Here is a tiny trained network, its code and every weight. The questions are about switching its units off for an input and a class, where a switched-off unit gives its printed mean instead of its output.

import numpy as np


def w(rows, s, z=0):
    codes = np.array(rows[::2]) - 128.0
    scale = np.full(codes.shape[1], s)
    scale[-1] = z or s
    return codes * scale


def norm(h):
    return h / np.sqrt((h * h).mean(-1, keepdims=True) + 1e-5)


def f(y):
    return y / 2 * (1 + np.tanh(0.7978845608 * (y + 0.044715 * y**3)))


def log_softmax(a):
    a = a - a.max(-1, keepdims=True)
    return a - np.log(np.exp(a).sum(-1, keepdims=True))


def net(x, mask):
    res = np.array(x, float).reshape(1, 5) / 4 @ E
    u = 0
    for l in range(4):
        y = f(norm(res) @ A[l][:, :-1].T + A[l][:, -1])
        res = res + np.where(mask[u : u + 9], y, B[l][:, -1]) @ B[l][:, :-1]
        u += 9
    return log_softmax(norm(res)[-1] @ U[:, :-1].T + U[:, -1])


A, B = {}, {}
E = w([
[38,147,58,127,88,137,146,102,72,104],'x0',
[80,42,141,126,138,118,122,138,149,78],'x1',
[57,166,235,57,138,154,188,108,131,180],'x2',
[164,85,125,52,105,46,74,129,14,218],'x3',
[88,161,110,128,254,118,70,157,104,122],'x4',
],0.0086)
A[0] = w([
[96,141,119,107,43,127,163,128,107,90,114],'L0N0',
[202,121,180,103,198,138,186,217,169,162,15],'L0N1',
[107,126,105,114,254,93,167,160,112,79,3],'L0N2',
[129,198,105,122,214,158,103,176,95,147,4],'L0N3',
[68,171,230,106,134,135,143,113,111,141,22],'L0N4',
[33,183,86,113,109,108,119,100,108,115,44],'L0N5',
[176,254,107,125,150,160,139,53,121,173,101],'L0N6',
[76,43,174,135,153,126,147,168,100,70,42],'L0N7',
[90,13,123,89,132,146,140,125,162,112,80],'L0N8',
],0.0074,0.004)
B[0] = w([
[162,105,163,144,116,191,150,50,103,126,216],'L0N0',
[139,171,143,133,153,151,124,26,39,56,231],'L0N1',
[119,61,95,99,58,255,88,91,216,164,181],'L0N2',
[116,81,106,112,84,251,91,78,158,196,183],'L0N3',
[108,130,116,71,185,89,192,72,183,187,246],'L0N4',
[147,194,132,153,194,137,159,51,19,81,200],'L0N5',
[57,192,204,204,75,35,57,178,139,157,251],'L0N6',
[51,201,186,189,96,32,43,113,109,163,158],'L0N7',
[81,163,186,197,98,90,49,141,142,211,167],'L0N8',
],0.0087,0.0028)
A[1] = w([
[105,154,98,140,184,99,217,181,211,118,1],'L1N0',
[178,173,146,136,51,129,225,122,132,187,141],'L1N1',
[63,145,88,67,255,207,76,194,99,169,60],'L1N2',
[123,200,171,123,195,127,214,108,152,42,96],'L1N3',
[103,98,138,122,142,147,159,198,119,152,25],'L1N4',
[155,137,146,162,173,140,94,110,53,47,72],'L1N5',
[138,62,129,58,170,77,167,129,17,233,75],'L1N6',
[229,77,212,144,99,156,123,110,183,164,125],'L1N7',
[86,166,93,89,235,141,115,190,122,139,57],'L1N8',
],0.0065,0.0059)
B[1] = w([
[136,46,190,66,135,136,154,195,163,112,116],'L1N0',
[94,139,168,141,78,182,25,107,140,202,231],'L1N1',
[147,57,86,51,83,254,60,76,159,163,182],'L1N2',
[104,112,121,108,185,127,179,206,112,166,208],'L1N3',
[121,115,197,145,159,127,139,37,248,11,91],'L1N4',
[202,129,140,138,156,159,171,121,78,112,138],'L1N5',
[109,90,133,49,164,141,173,249,109,108,253],'L1N6',
[102,97,123,131,56,210,139,30,80,77,214],'L1N7',
[140,34,190,160,79,248,29,115,213,149,132],'L1N8',
],0.0067,0.0042)
A[2] = w([
[247,115,234,107,176,104,82,115,186,104,153],'L2N0',
[175,167,104,223,127,111,68,166,112,165,115],'L2N1',
[135,126,118,104,137,95,141,254,60,158,106],'L2N2',
[51,161,210,83,102,178,138,128,107,161,223],'L2N3',
[152,92,40,178,98,106,83,137,107,93,1],'L2N4',
[117,168,130,145,186,100,38,158,128,156,118],'L2N5',
[198,94,32,152,121,148,126,191,146,67,40],'L2N6',
[108,171,130,184,132,133,159,200,216,96,81],'L2N7',
[71,207,106,182,169,214,204,144,194,110,155],'L2N8',
],0.0086,0.0036)
B[2] = w([
[51,152,38,182,180,139,133,81,40,52,167],'L2N0',
[80,254,139,106,114,107,166,142,173,154,167],'L2N1',
[171,80,178,84,54,139,139,177,138,69,170],'L2N2',
[197,156,54,190,137,81,127,138,189,70,254],'L2N3',
[121,198,98,175,236,116,182,126,204,131,163],'L2N4',
[132,128,188,124,45,169,111,82,166,120,154],'L2N5',
[133,193,93,78,175,115,209,167,194,142,172],'L2N6',
[149,78,198,50,77,105,73,208,55,150,161],'L2N7',
[188,62,181,19,86,101,98,171,46,133,217],'L2N8',
],0.0093,0.01)
A[3] = w([
[130,100,104,123,102,230,129,104,161,177,118],'L3N0',
[119,153,80,151,36,167,202,32,38,87,106],'L3N1',
[137,203,169,172,180,177,141,132,9,49,160],'L3N2',
[161,141,173,71,212,99,251,80,226,192,66],'L3N3',
[2,15,178,218,163,47,105,144,156,91,3],'L3N4',
[193,49,122,200,25,178,203,82,188,200,70],'L3N5',
[139,77,145,93,123,178,183,220,109,115,18],'L3N6',
[99,125,106,134,176,152,192,46,8,14,59],'L3N7',
[84,158,182,57,181,92,221,96,213,171,43],'L3N8',
],0.0082,0.0055)
B[3] = w([
[98,74,63,154,135,169,59,124,173,93,177],'L3N0',
[104,91,135,148,189,149,142,102,101,129,242],'L3N1',
[97,18,101,203,121,93,197,48,59,198,253],'L3N2',
[95,192,44,117,206,144,166,207,162,30,213],'L3N3',
[117,200,163,213,9,23,129,63,167,255,151],'L3N4',
[105,135,98,69,221,239,40,142,209,124,213],'L3N5',
[172,109,181,69,50,65,84,187,65,157,185],'L3N6',
[164,113,152,186,203,123,233,84,69,187,216],'L3N7',
[154,220,21,168,135,59,135,210,180,76,183],'L3N8',
],0.0099,0.0048)
U = w([
[112,83,71,97,158,254,32,86,188,135,236],'0',
[190,49,174,35,68,69,152,234,64,87,205],'1',
[124,210,30,149,209,57,221,193,181,77,177],'2',
[118,77,114,200,191,113,219,41,31,160,19],'3',
[64,203,192,200,36,31,66,125,159,214,7],'4',
],0.017,0.0016)

Each question gives the input, the list of numbers given to net, and the class t.
The units are the neurons (one row each of A and B). Each row of codes is followed by its name. A weight is (code - 128) times the scale printed after its matrix; where a second scale follows, it is the last column's (A, B and U).
mask holds one flag per neuron, layer by layer. A switched-off neuron (its flag False) gives its mean, the last column of its row in B, instead of its output. The means were averaged over made-up inputs and are rounded, as every weight is.
A unit's drop is (log p(t) with every unit on - log p(t) with that unit switched off) / (log p(t) with every unit on - log p(t) with every unit switched off).
The circuit of an input: a set's keep is (log p(t) with only the set's units on - log p(t) with every unit switched off) / (log p(t) with every unit on - log p(t) with every unit switched off). Starting from the 12 units with the biggest drops (on a tie, the unit counted first), units are removed one at a time, each time the one whose removal leaves the highest keep (on an exact tie, the one counted first), for as long as the keep stays at least 0.8.
units of the circuit, in order: the units of the circuit, biggest drop first
top k neurons: the k neurons with the biggest drops, biggest first
top k neurons in layer l: the k neurons of layer l with the biggest drops, biggest first
input [6,8,-4,2,8], class 0: top 3 neurons -> [L0N2; L1N2; L0N6]
input [0,-6,-2,-7,-5], class 1: top 2 neurons -> [L2N8; L2N7]
input [-6,-8,-2,4,7], class 4: units of the circuit, in order -> [L0N6]
input [-3,6,6,3,0], class 2: top 2 neurons -> [L0N4; L0N6]
input [-6,-8,6,1,-6], class 4: top 3 neurons -> [L0N6; L1N1; L2N6]
input [-3,8,-7,-7,-6], class 4: units of the circuit, in order -> [L0N8; L3N4; L2N3]
input [-7,5,-8,-8,-7], class 1: top 2 neurons -> [L2N7; L0N2]
input [0,0,-6,8,-8], class 0: units of the circuit, in order -> [L3N5; L2N8]
input [5,6,-1,3,-6], class 0: units of the circuit, in order -> [L0N0; L3N5]
input [1,0,1,-8,7], class 1: top 2 neurons -> [L2N8; L1N1]
input [-3,-8,-7,7,5], class 4: units of the circuit, in order -> [L2N1; L2N5]
input [-2,-8,6,-7,2], class 4: top 2 neurons in layer 2 -> [L2N7; L2N2]
input [-7,-2,-6,-5,4], class 3: units of the circuit, in order -> [L2N0; L3N2]
input [0,1,7,-8,1], class 1: units of the circuit, in order -> [L2N8]
input [-4,4,1,-5,-5], class 0: top 3 neurons -> [L1N7; L0N8; L3N5]
input [6,5,5,-5,-3], class 3: top 2 neurons in layer 0 -> [L0N5; L0N0]
input [-7,-5,-5,-1,1], class 3: top 2 neurons -> [L2N0; L0N1]
input [0,-3,-7,5,-6], class 2: top 3 neurons -> [L2N4; L2N6; L0N3]
input [5,-2,4,5,0], class 1: top 2 neurons in layer 1 -> [L1N6; L1N7]
input [-7,-2,5,5,5], class 3: units of the circuit, in order -> [L2N0]
input [-8,-8,-7,1,-2], class 3: top 3 neurons -> [L2N0; L3N2; L2N3]
